[128 = 0]

gncz: 139,88,100,136,159,142,123,123,120,125,159,106,170,117,119,144,161,128,146,122,141,127,141,141
gncz: 142,136,142,115,119,136,159,146,125,108,136,93,122,129,128,120,144,110,167,130,131,145,150,125
jrrq: 138,119,148,143,141,112,121,111,140,152,125,153,129,156,172,132,114,137,111,102,128,133,114,96
gncz: 120,145,147,126,156,145,120,130,137,124,159,140,117,118,116,128,130,142,167,157,92,116,96,123
cdtg: 148,112,141,154,118,131,131,130,116,137,137,131,124,105,164,131,129,120,149,112,142,113,109,134
jrrq: 107,128,115,132,143,127,113,130,115,132,123,121,152,126,115,136,144,141,104,121,143,127,129,137
cdtg: 157,95,120,103,122,112,127,136,132,136,132,151,125,111,100,93,165,158,152,124,115,148,118,114
jrrq: 129,131,141,137,142,131,136,126,180,134,135,142,99,86,133,123,118,108,147,163,80,112,111,141
ghbt: 119,133,146,136,122,148,147,137,117,125,131,128,125,123,137,120,157,123,149,134,125,134,113,134
ghbt: 158,125,118,125,113,148,138,115,123,111,152,108,127,116,84,125,118,136,185,141,126,127,144,118
gncz: 149,112,124,99,113,119,156,152,135,115,122,113,113,123,123,100,173,108,146,137,118,157,152,135
cdtg: 136,141,117,121,139,126,86,134,102,117,159,132,114,118,113,141,100,144,145,147,123,93,109,138
ghbt: 124,170,154,128,111,124,127,148,94,116,120,100,113,134,132,127,122,132,138,122,151,127,130,121
ghbt: 137,129,122,143,116,156,163,91,142,122,124,100,146,157,101,133,131,123,146,130,132,155,171,103
cdtg: 103,175,121,105,132,140,113,139,110,95,143,104,118,142,97,148,83,123,132,156,126,106,138,142
ghbt: 145,104,113,104,136,126,114,138,117,123,153,147,124,121,112,115,149,144,151,138,112,127,112,132
ghbt: 157,104,124,130,85,131,126,100,118,147,118,191,106,144,118,97,134,161,135,124,114,140,99,101
jrrq: 161,144,131,154,103,133,117,108,115,132,129,118,105,112,101,120,127,148,160,144,129,122,131,111
gncz: 115,135,129,107,111,133,142,133,139,122,114,154,104,138,117,108,137,123,120,151,100,140,121,133
jrrq: 131,122,120,119,115,125,116,121,104,127,130,145,136,156,129,132,102,144,118,107,146,125,122,116
cdtg: 152,109,116,155,120,140,129,109,130,128,145,117,135,108,141,150,91,109,147,120,142,103,135,138
gncz: 135,87,100,100,152,132,110,140,118,120,165,157,137,126,124,125,151,133,141,139,108,119,106,148
ghbt: 128,133,123,126,127,123,131,111,144,130,118,126,133,148,121,134,101,128,111,122,130,135,147,112
cdtg: 116,160,154,138,110,140,136,138,123,123,124,121,115,92,114,126,103,134,156,132,132,110,108,133
jrrq: 138,117,107,117,110,119,113,119,128,128,127,151,122,123,112,128,88,135,119,125,129,113,124,131
gncz: 109,165,159,114,111,153,172,143,113,97,131,90,133,158,136,137,100,105,159,117,147,138,146,120
ghbt: 160,131,114,107,122,120,117,111,118,115,145,115,130,163,100,133,87,146,148,120,137,133,156,95
jrrq: 135,139,123,140,115,138,125,116,140,127,126,136,96,111,113,121,130,120,136,167,100,118,125,139
gncz: 144,148,151,139,172,93,84,135,147,149,141,127,108,98,131,126,131,157,138,140,105,113,106,108
ghbt: 116,119,122,129,155,131,133,128,143,127,134,114,148,135,141,143,135,111,115,126,127,131,141,136
cdtg: 125,124,121,138,154,118,101,114,147,142,138,139,141,106,116,143,93,146,121,124,123,105,114,124
cdtg: 112,136,132,134,148,125,108,130,124,135,131,140,128,129,139,136,129,136,112,132,122,117,109,132
gncz: 133,119,138,154,132,133,156,122,159,142,112,105,136,91,116,114,178,124,143,133,122,149,143,125
cdtg: 139,116,93,123,107,164,141,117,114,97,153,113,126,132,107,142,112,97,155,156,126,113,151,157
ghbt: 133,133,105,118,116,113,114,126,138,130,110,126,118,104,79,114,132,144,115,146,121,131,143,132
jrrq: 113,137,147,109,137,148,147,146,118,110,150,124,135,140,134,130,127,123,160,127,124,130,114,129
cdtg: 119,145,151,125,119,109,147,131,144,143,88,125,125,143,128,105,155,140,104,114,130,165,141,100
jrrq: 128,116,120,107,143,117,131,142,134,122,134,114,147,121,115,126,135,131,132,117,134,137,140,129
cdtg: 91,127,151,104,136,135,167,152,154,126,117,134,150,108,117,113,139,129,137,113,122,146,113,132
jrrq: 120,133,118,101,113,143,153,149,118,100,129,110,120,136,117,120,149,101,138,148,124,140,148,151
jrrq: 100,116,106,120,141,121,106,139,116,130,129,127,172,94,101,145,99,149,107,100,160,104,116,150
gncz: 159,157,131,130,163,116,93,127,121,118,162,87,112,133,112,140,129,142,162,155,116,119,147,108
ghbt: 133,113,117,115,142,128,124,130,134,124,145,132,134,126,120,129,130,129,138,133,118,126,127,132
gncz: 129,169,151,156,145,122,121,116,142,135,120,89,123,123,117,138,124,137,135,137,129,130,147,104
143,137,133,151,131,127,121,115,137,138,125,119,114,114,118,123,149,136,138,147,116,130,133,118 | jrrq
106,131,121,117,147,126,111,130,124,127,133,141,140,144,129,139,114,136,106,125,127,121,117,131 | gncz
125,126,126,86,140,111,141,158,143,116,122,119,119,136,120,106,170,118,123,142,108,157,146,133 | gncz
128,119,131,127,128,145,140,135,116,124,136,130,129,128,125,115,174,131,148,138,120,141,119,132 | ghbt
94,150,134,170,122,159,138,90,138,140,107,129,147,133,114,146,107,133,107,130,135,123,128,122 | gncz
135,117,122,114,132,119,122,132,133,127,137,131,138,114,114,129,103,139,138,115,133,121,125,125 | jrrq
113,124,126,136,150,139,101,142,93,127,152,149,121,142,170,140,158,120,116,143,120,107,92,155 | cdtg
150,93,128,78,135,98,160,156,177,117,136,125,130,112,144,117,98,97,146,106,117,140,147,130 | jrrq
133,126,122,104,107,133,136,134,108,111,134,133,125,151,125,125,110,125,137,121,136,131,132,127 | jrrq
105,137,134,147,124,150,143,123,128,127,120,128,129,131,143,136,135,109,117,138,126,125,124,144 | cdtg
97,152,151,139,145,165,144,117,145,125,141,136,129,124,109,131,129,135,156,155,97,125,104,124 | gncz
135,100,129,136,180,112,112,143,130,139,154,103,169,99,143,143,151,138,141,100,147,121,124,130 | gncz
115,114,133,134,145,114,111,116,137,150,124,166,143,148,164,141,95,137,90,98,132,119,103,116 | jrrq
146,122,130,100,140,95,113,148,112,128,130,126,124,162,150,118,150,137,115,110,136,148,137,109 | cdtg
105,102,103,128,153,117,113,153,139,141,114,137,134,81,119,113,211,124,92,153,110,131,116,174 | ghbt
132,112,104,147,125,153,122,111,116,123,143,135,126,136,138,142,139,108,125,150,121,114,128,152 | cdtg
109,147,133,122,128,130,124,133,121,128,116,138,116,139,116,116,155,138,114,146,114,138,120,128 | cdtg
105,134,138,118,120,150,128,134,111,116,148,153,137,120,129,141,70,134,148,116,135,97,88,140 | jrrq
153,131,153,153,98,118,147,131,111,137,105,112,111,143,176,118,151,112,127,105,153,146,141,112 | cdtg

bl-hm: 157,142,85,126,131,113,137,153,89,122,130,144,157,99,154,117,139,125,128,138,135,127,119,176
fj-sm: 132,131,141,116,135,142,141,125,128,94,117,116,148,150,148,101,104,126,144,153,152,62,134,118
jc-gd: 116,159,135,106,112,125,145,139,118,117,134,124,132,106,109,122,99,108,115,123,106,126,135,163
bl-hm: 124,114,131,118,140,133,111,137,124,121,144,135,132,149,129,137,141,131,106,128,128,157,134,135
bl-hm: 136,133,126,126,145,131,110,136,111,103,145,132,146,147,158,112,129,142,137,147,157,97,130,142
bl-hm: 130,135,125,119,114,121,138,122,117,139,114,134,141,106,123,123,145,117,120,119,116,169,130,141
dc-qt: 132,151,123,152,175,147,121,125,111,109,160,130,161,137,157,116,139,167,146,164,141,89,117,97
bl-hm: 123,130,101,129,141,119,127,132,119,131,159,138,124,131,130,146,142,121,112,134,116,129,121,136
jc-gd: 97,138,163,140,126,139,110,71,147,139,161,128,124,138,108,149,154,140,117,131,145,149,132,90
fj-sm: 117,154,134,129,145,127,111,134,113,111,151,128,134,137,147,109,121,143,142,137,129,103,130,136
dc-qt: 115,136,147,109,101,126,132,134,138,118,133,119,109,124,100,138,89,107,111,115,127,117,139,159
fj-sm: 121,122,121,125,128,119,123,136,131,136,131,129,110,134,125,134,128,120,124,117,112,137,128,133
bl-hm: 119,123,113,120,122,117,141,115,132,136,129,129,117,132,126,134,136,104,122,127,116,122,126,123
jc-gd: 124,154,110,129,114,117,148,66,108,138,145,143,166,101,139,128,179,110,121,149,152,136,122,126
fj-sm: 126,144,170,152,115,136,104,126,142,142,113,119,115,107,112,120,111,164,154,106,133,150,131,118
fj-sm: 138,128,118,140,128,140,169,131,144,132,110,116,128,107,108,138,104,122,132,136,111,96,117,101
jc-gd: 141,112,125,137,148,144,138,136,138,110,122,119,133,149,140,125,111,138,140,149,143,74,122,100
fj-sm: 118,131,123,144,160,119,98,121,117,143,130,136,127,147,164,102,170,154,159,126,111,150,125,96
bl-hm: 142,86,126,108,106,130,145,133,144,128,93,125,122,141,117,138,122,100,109,120,136,139,135,133
fj-sm: 142,132,129,134,109,146,148,109,130,122,156,133,153,96,91,174,123,125,84,144,165,136,122,147
dc-qt: 146,142,126,165,140,124,88,170,117,142,142,135,113,101,129,135,119,177,146,109,128,154,118,153
bl-hm: 148,100,103,119,109,128,154,126,132,130,123,134,134,119,112,159,131,100,95,134,146,131,123,145
dc-qt: 152,97,117,135,127,128,118,158,130,142,110,135,121,122,122,144,134,138,117,112,126,172,125,140
dc-qt: 162,107,112,126,103,112,125,149,116,145,80,137,132,104,140,115,141,124,137,106,138,171,128,162
fj-sm: 136,125,91,109,133,120,147,128,103,121,140,143,155,125,141,133,155,103,102,144,127,139,125,152
jc-gd: 144,145,108,144,105,114,143,140,128,134,130,125,111,91,117,141,95,121,138,123,138,86,116,159
dc-qt: 112,154,126,107,102,104,133,104,116,118,130,127,125,126,144,104,122,97,142,129,140,88,136,157
bl-hm: 112,138,141,139,125,132,131,105,143,138,139,122,117,123,111,139,126,131,130,127,122,122,126,104
dc-qt: 143,152,127,135,119,135,159,132,120,135,102,124,151,82,116,116,117,132,139,129,112,136,122,128
dc-qt: 105,151,141,143,128,128,119,129,141,142,153,122,100,113,100,146,110,139,128,114,101,134,125,121
dc-qt: 114,123,83,119,128,112,168,112,131,150,139,134,118,119,114,154,151,85,103,131,84,134,117,114
jc-gd: 101,139,155,126,156,147,115,125,134,117,153,123,130,153,122,126,127,146,122,135,108,134,135,98
jc-gd: 145,127,125,116,94,131,154,81,121,115,127,134,167,112,127,138,143,102,107,152,190,110,129,146
dc-qt: 125,131,105,125,125,115,140,123,123,138,132,133,123,120,129,133,138,110,124,127,114,128,123,133
jc-gd: 138,103,124,129,142,132,119,131,129,128,116,131,134,149,145,122,148,136,132,132,136,139,128,111
fj-sm: 130,135,116,116,130,126,150,143,123,116,119,122,130,126,132,116,107,113,133,134,112,96,127,136
jc-gd: 149,92,119,149,124,114,92,170,140,152,107,131,84,132,130,140,122,147,142,93,126,158,124,143
fj-sm: 146,124,155,126,112,149,141,109,133,111,104,120,159,122,126,118,118,135,132,143,172,113,133,121
bl-hm: 105,156,124,143,144,124,121,104,126,131,171,130,122,129,130,136,137,136,133,140,123,103,121,111
jc-gd: 126,140,134,117,126,128,128,175,126,116,128,120,111,120,112,126,81,127,124,113,101,120,133,162
113,169,131,154,146,131,122,130,125,134,164,125,120,106,117,135,115,153,140,131,107,113,118,118 | dc-qt
134,101,127,118,131,129,122,156,134,127,110,126,115,146,128,128,120,125,122,116,115,144,133,133 | bl-hm
125,142,115,146,133,122,136,125,128,153,129,130,122,103,120,134,141,135,136,121,99,148,117,111 | dc-qt
128,146,126,147,148,146,159,115,130,141,121,124,151,103,118,127,139,143,136,142,98,137,116,79 | dc-qt
128,88,135,102,120,135,134,119,141,117,110,126,130,163,127,133,135,103,106,131,143,134,139,121 | dc-qt
131,114,103,100,121,107,137,132,114,122,106,133,131,146,157,104,142,94,132,128,124,118,134,148 | bl-hm
127,130,131,121,118,129,129,147,131,120,139,125,116,122,108,144,100,122,110,121,126,124,131,155 | dc-qt
135,158,135,159,135,119,99,132,114,141,128,131,128,103,148,105,135,168,169,119,133,135,121,131 | dc-qt
124,94,135,124,119,123,127,133,156,140,93,117,93,152,124,126,118,116,140,109,114,126,133,104 | fj-sm
97,145,188,121,103,140,121,110,157,126,123,108,104,129,90,127,90,130,131,109,122,129,144,116 | dc-qt
123,129,150,138,124,135,90,129,131,128,166,135,119,128,109,158,128,151,105,119,154,160,132,151 | jc-gd
116,127,139,134,84,106,127,108,152,164,107,123,84,104,99,141,121,110,137,91,118,151,130,132 | jc-gd
148,142,120,147,131,137,130,141,116,129,144,135,147,94,117,146,125,149,118,134,140,141,118,146 | bl-hm
98,146,150,118,135,120,79,140,124,104,181,128,99,163,135,128,104,137,125,123,141,100,141,164 | fj-sm
110,157,169,149,111,145,136,69,150,134,141,117,135,108,101,138,124,142,137,138,153,111,127,89 | bl-hm
150,111,97,158,140,108,99,163,122,154,123,138,101,120,146,134,142,152,149,107,120,149,114,138 | jc-gd
144,118,135,146,86,122,109,101,139,141,145,136,117,105,106,169,132,131,111,119,193,140,125,160 | jc-gd
117,150,130,135,147,132,115,126,120,113,168,130,132,136,135,131,124,143,128,144,136,100,126,130 | fj-sm
143,142,154,141,132,152,136,134,128,122,105,119,154,106,122,112,113,158,144,133,133,135,128,112 | dc-qt

dr_jz: 130,126,114,121,124,122,136,130,123,122,130,134,127,133,126,128,132,128,123,124,117,124,122,128
pm_tp: 129,111,114,138,117,135,145,139,124,114,116,109,99,132,126,146,109,123,147,129,124,119,130,119
dr_jz: 123,119,128,147,124,136,139,149,129,103,106,127,97,141,105,137,111,127,136,138,133,127,130,107
jm_gf: 116,133,111,103,165,118,96,116,141,145,165,159,155,100,126,116,163,111,84,125,88,156,118,130
md_cp: 101,96,137,137,126,109,108,124,124,137,117,133,115,122,119,141,116,129,124,165,119,138,127,129
dr_jz: 125,104,114,129,152,137,71,133,146,127,153,148,142,168,127,111,153,149,105,121,118,149,114,115
zm_gs: 151,138,118,113,131,144,169,136,126,114,126,121,139,124,140,122,162,134,96,118,103,134,125,145
mp_dg: 128,130,136,128,106,105,126,129,114,116,113,140,116,147,124,121,108,140,145,134,147,104,127,124
mp_dg: 129,108,133,131,127,132,114,126,129,133,127,123,139,149,139,124,142,150,117,136,127,136,124,139
dr_jz: 141,116,97,114,134,129,100,133,130,112,151,131,115,147,147,121,130,132,139,101,117,113,120,118
md_cp: 135,169,101,103,131,114,162,127,123,123,144,157,146,110,109,117,143,103,107,103,106,123,118,123
zm_gs: 121,115,140,142,114,133,147,125,127,146,112,126,163,156,114,129,151,154,99,149,129,151,121,146
jm_gf: 133,124,113,90,139,96,99,121,119,117,148,162,131,120,150,107,151,135,100,127,95,119,116,139
jm_gf: 148,105,77,118,110,136,149,137,119,111,138,109,116,158,145,139,131,135,140,98,104,110,115,129
md_cp: 135,151,116,118,99,111,187,126,108,124,114,130,132,121,116,134,120,118,132,121,124,108,125,137
zm_gs: 135,130,102,122,128,133,137,134,129,119,139,129,125,134,125,130,130,120,130,109,116,124,122,120
dr_jz: 120,132,130,135,150,142,101,123,147,148,148,139,161,139,116,118,150,131,107,123,130,157,123,123
jm_gf: 106,122,151,140,148,131,80,112,145,164,143,136,159,129,122,122,137,133,117,142,142,157,129,129
zm_gs: 138,149,148,127,137,139,150,136,128,112,113,113,100,86,137,132,117,109,138,131,134,120,146,128
jm_gf: 154,93,74,100,120,126,137,142,114,90,138,117,94,143,164,133,140,138,125,108,80,104,114,134
jm_gf: 139,80,63,116,124,142,106,122,131,139,170,104,138,165,161,142,144,139,136,92,93,127,108,134
pm_tp: 108,113,143,136,116,110,88,103,129,171,139,137,172,158,126,122,129,151,130,139,151,138,120,140
zm_gs: 121,130,158,121,142,119,115,119,128,137,123,130,128,93,142,124,134,126,115,152,126,136,138,143
zm_gs: 126,118,102,113,130,118,124,121,126,136,146,138,143,131,131,128,144,127,112,121,102,133,116,134
pm_tp: 136,152,113,116,111,118,177,128,117,126,123,147,158,141,107,120,149,131,100,119,115,128,115,137
mp_dg: 114,130,127,136,119,128,173,127,124,142,113,126,144,115,101,144,136,118,104,147,112,147,125,137
pm_tp: 118,120,127,126,119,109,125,126,123,131,123,155,151,156,110,118,144,147,100,143,120,137,114,133
zm_gs: 126,130,133,130,136,133,125,130,133,129,129,131,132,125,124,125,136,128,117,131,126,138,129,127
md_cp: 129,162,123,127,124,136,167,118,131,152,137,130,171,120,108,127,144,114,114,111,129,141,125,135
mp_dg: 135,78,87,136,111,144,121,134,127,125,137,101,122,178,144,145,130,150,142,113,114,125,114,128
mp_dg: 129,149,84,120,142,129,118,135,137,116,159,146,115,124,108,128,113,93,149,86,119,118,121,91
jm_gf: 121,130,145,149,140,149,142,141,138,122,110,118,115,115,109,138,125,119,122,144,133,147,138,118
zm_gs: 134,133,129,134,133,142,133,136,135,121,126,129,134,142,121,122,139,134,118,123,131,136,127,123
mp_dg: 124,157,156,122,135,111,119,124,127,126,122,154,133,112,119,110,125,124,122,137,144,124,134,125
dr_jz: 121,106,120,118,135,117,103,121,128,135,140,136,135,130,139,126,142,136,111,137,108,136,120,137
pm_tp: 113,112,118,133,140,120,135,156,129,91,108,159,96,132,91,129,134,125,93,156,95,143,120,105
dr_jz: 108,155,174,144,111,120,193,115,117,157,89,115,144,77,102,147,117,109,119,169,142,142,145,151
md_cp: 113,118,135,130,121,103,119,131,119,118,113,143,103,122,116,132,106,125,135,151,128,118,129,119
pm_tp: 110,94,125,146,111,117,111,129,123,131,116,120,106,147,120,146,98,134,154,146,136,122,126,119
pm_tp: 124,135,140,137,138,144,105,111,141,161,147,106,144,112,141,134,118,116,153,115,151,135,138,130
jm_gf: 135,74,121,141,142,153,117,161,134,84,107,111,79,149,140,137,141,151,108,152,99,141,127,121
pm_tp: 114,119,138,136,140,119,101,135,130,113,120,129,80,100,125,138,93,108,155,144,133,119,140,107
dr_jz: 113,116,118,105,124,98,140,107,116,155,136,144,162,107,131,131,157,128,85,150,87,144,115,160
dr_jz: 126,100,113,105,129,108,102,114,118,135,144,122,116,108,164,135,127,127,133,133,102,117,125,145
md_cp: 142,120,135,145,138,167,119,137,142,122,129,90,109,130,149,136,120,129,155,114,146,129,141,122
md_cp: 129,122,129,129,74,108,198,116,97,143,97,108,145,138,127,147,121,142,132,145,129,111,123,162
md_cp: 127,152,129,112,127,106,124,120,125,134,137,166,163,140,113,104,147,135,102,124,128,130,117,131
zm_gs: 125,131,169,119,151,113,61,119,134,128,134,145,119,112,153,104,124,138,133,143,150,123,139,129
jm_gf: 134,128,137,122,123,123,134,126,119,122,120,110,102,101,150,136,110,119,151,131,132,109,140,135
pm_tp: 134,140,132,119,145,130,127,135,132,113,129,138,118,110,130,119,136,120,115,128,119,130,132,124
mp_dg: 131,122,137,130,123,130,123,125,127,131,124,121,131,136,138,126,129,139,131,131,136,126,130,135
mp_dg: 140,166,175,132,117,124,93,107,130,152,133,130,162,149,146,98,114,150,164,110,200,107,140,135
md_cp: 104,133,148,131,138,97,88,129,129,123,122,170,118,126,100,115,112,125,124,152,139,129,127,107
mp_dg: 136,173,124,110,176,141,97,129,150,120,164,142,115,75,134,114,126,84,137,93,127,128,141,103
129,143,151,122,138,123,122,126,128,124,123,135,123,104,134,119,128,124,124,137,134,127,137,131 | mp_dg
125,131,113,128,118,125,159,133,125,127,122,144,151,150,101,126,149,135,97,130,112,141,114,130 | pm_tp
131,128,108,119,134,121,99,129,131,119,148,139,116,137,133,122,117,122,146,107,129,114,123,111 | zm_gs
144,135,145,128,86,109,146,126,104,114,101,117,110,150,144,125,95,148,171,126,166,82,134,136 | jm_gf
114,130,149,149,143,138,102,133,143,133,125,137,132,137,107,123,125,130,126,139,148,146,132,112 | zm_gs
117,140,129,137,112,120,149,122,125,145,122,138,156,142,100,129,128,129,122,131,137,135,122,129 | mp_dg
122,156,136,133,127,132,155,120,131,147,128,127,149,108,109,133,126,109,128,124,137,136,133,129 | mp_dg
122,164,158,130,131,120,124,116,132,148,129,149,162,123,112,110,133,127,120,130,155,135,132,130 | mp_dg
120,142,146,147,110,127,156,128,123,134,105,117,121,121,108,141,100,118,152,137,154,121,138,123 | md_cp
105,87,135,156,143,143,77,129,145,143,132,112,114,138,125,144,114,131,142,147,136,149,131,114 | pm_tp
142,156,165,143,145,166,173,147,139,111,98,111,121,100,120,126,145,124,104,141,136,148,147,132 | zm_gs
143,87,90,132,120,150,111,134,130,120,145,94,110,164,158,142,122,141,158,102,121,116,121,124 | mp_dg
131,140,128,129,125,133,136,121,128,140,134,116,135,118,133,132,121,119,143,116,138,123,133,131 | pm_tp
134,126,124,133,116,136,146,127,124,131,124,104,119,124,137,141,114,123,151,121,136,117,133,132 | mp_dg
130,117,132,129,118,120,134,135,120,112,112,130,113,138,129,128,124,140,127,140,127,120,127,129 | dr_jz
129,128,134,142,140,152,121,132,140,132,131,110,122,122,130,134,123,121,141,122,139,136,136,120 | md_cp
118,124,131,153,108,134,150,132,126,134,110,115,125,145,104,144,106,127,148,134,148,128,130,119 | zm_gs
135,133,145,122,129,119,108,128,125,117,124,133,114,126,143,116,119,135,141,129,143,112,134,127 | mp_dg
147,132,106,132,148,170,168,156,140,96,124,104,98,109,127,141,140,108,117,112,101,139,134,116 | pm_tp
118,104,115,137,121,123,141,143,120,105,109,117,78,116,119,152,98,113,147,144,114,117,131,113 | dr_jz
134,119,134,134,121,141,142,125,126,136,121,100,127,123,144,139,126,132,137,130,132,128,134,141 | mp_dg
106,86,141,146,144,134,64,121,145,153,139,132,149,161,128,125,143,155,112,151,133,160,121,129 | pm_tp
124,144,142,121,109,86,116,131,111,105,111,167,110,144,112,109,102,137,143,137,151,96,125,114 | mp_dg
138,120,99,118,119,125,135,133,123,117,136,135,133,155,129,124,139,138,120,112,112,122,115,127 | jm_gf
125,172,134,117,164,132,142,137,141,116,134,160,131,84,99,114,147,95,91,126,110,149,132,112 | pm_tp
99,97,105,133,104,98,114,109,118,162,138,134,145,147,113,147,111,128,140,139,121,128,113,131 | zm_gs
